Here is a tiny trained network, its code and every weight. The questions are about switching its units off for an input and a class, where a switched-off unit gives its printed mean instead of its output.

import numpy as np


def w(rows, s, z=0):
    codes = np.array(rows[::2]) - 128.0
    scale = np.full(codes.shape[1], s)
    scale[-1] = z or s
    return codes * scale


def f(y):
    return y / 2 * (1 + np.tanh(0.7978845608 * (y + 0.044715 * y**3)))


def log_softmax(a):
    a = a - a.max(-1, keepdims=True)
    return a - np.log(np.exp(a).sum(-1, keepdims=True))


def net(x, mask):
    res = np.array(x, float).reshape(1, 8) / 4 @ E
    y = f(res @ A[0][:, :-1].T + A[0][:, -1])
    res = res + np.where(mask, y, B[0][:, -1]) @ B[0][:, :-1]
    return log_softmax(res[-1] @ U[:, :-1].T + U[:, -1])


A, B = {}, {}
E = w([
[171,200,105,116,150,198,116,13,250,95],'x0',
[191,100,14,142,58,132,218,177,214,86],'x1',
[156,97,119,85,70,199,133,148,99,217],'x2',
[153,116,52,158,110,133,156,174,190,92],'x3',
[119,191,175,99,71,159,157,134,152,98],'x4',
[151,85,106,124,240,51,122,100,161,160],'x5',
[154,98,84,165,173,103,179,98,157,113],'x6',
[140,73,123,220,129,20,143,94,254,189],'x7',
],0.0086)
A[0] = w([
[91,79,54,130,98,143,160,117,254,36,193],'neuron 1',
[93,203,243,34,104,190,82,40,115,59,210],'neuron 2',
[202,79,100,179,116,47,175,29,165,113,158],'neuron 3',
[177,78,16,202,78,143,139,248,144,123,254],'neuron 4',
[149,23,99,94,34,209,127,233,68,90,175],'neuron 5',
[96,79,124,146,229,4,54,42,106,189,221],'neuron 6',
],0.0062,0.0041)
B[0] = w([
[90,156,89,180,120,125,158,131,161,144,216],'neuron 1',
[125,181,131,156,141,254,138,82,71,118,247],'neuron 2',
[150,171,162,141,177,119,80,122,168,129,206],'neuron 3',
[116,123,80,123,138,75,106,206,121,76,224],'neuron 4',
[137,130,140,90,71,125,128,170,83,119,214],'neuron 5',
[114,55,177,131,179,153,129,124,162,190,246],'neuron 6',
],0.016,0.012)
U = w([
[130,171,99,116,118,225,161,53,86,113,161],'0',
[126,101,31,9,95,108,142,210,79,91,155],'1',
[119,16,199,100,199,124,116,108,137,255,196],'2',
[150,148,43,151,173,68,141,146,229,127,4],'3',
],0.0082,0.0017)

Each question gives the input, the list of numbers given to net, and the class t.
The units are the neurons (one row each of A and B). Each row of codes is followed by its name. A weight is (code - 128) times the scale printed after its matrix; where a second scale follows, it is the last column's (A, B and U).
mask holds one flag per neuron, in row order. A switched-off neuron (its flag False) gives its mean, the last column of its row in B, instead of its output. The means were averaged over made-up inputs and are rounded, as every weight is.
A unit's drop is (log p(t) with every unit on - log p(t) with that unit switched off) / (log p(t) with every unit on - log p(t) with every unit switched off).
The circuit of an input: a set's keep is (log p(t) with only the set's units on - log p(t) with every unit switched off) / (log p(t) with every unit on - log p(t) with every unit switched off). Starting from all 6 units, units are removed one at a time, each time the one whose removal leaves the highest keep (on an exact tie, the one counted first), for as long as the keep stays at least 0.8.
units of the circuit, in order: the units of the circuit, biggest drop first
unit that matters most: the unit with the biggest drop
top k neurons: the k neurons with the biggest drops, biggest first
drop when u is switched off: that unit's drop, to one decimal
input [6,5,5,6,6,-7,-8,2], class 1: unit that matters most	neuron 4
input [3,2,7,-4,-3,-6,5,0], class 1: units of the circuit, in order	[neuron 2; neuron 6]
input [1,-3,1,8,6,-4,7,-1], class 1: units of the circuit, in order	[neuron 2; neuron 3]
input [-4,-1,-6,-1,-3,-7,0,0], class 1: top 4 neurons	[neuron 2; neuron 6; neuron 3; neuron 1]
input [-6,1,4,-8,0,-6,-5,1], class 1: top 3 neurons	[neuron 5; neuron 6; neuron 3]
input [8,7,1,-1,3,-7,2,1], class 3: top 2 neurons	[neuron 1; neuron 4]
input [6,4,-4,-5,-6,-4,0,0], class 3: top 4 neurons	[neuron 2; neuron 5; neuron 1; neuron 3]
input [7,-2,4,8,-5,5,-1,-5], class 3: top 2 neurons	[neuron 2; neuron 5]
input [2,4,-8,8,7,2,5,-7], class 3: drop when neuron 1 is switched off	0.3
input [-2,-7,5,-3,-4,-6,-6,1], class 0: drop when neuron 3 is switched off	0.0
input [5,1,-4,-3,-3,-1,-4,7], class 2: drop when neuron 6 is switched off	1.4
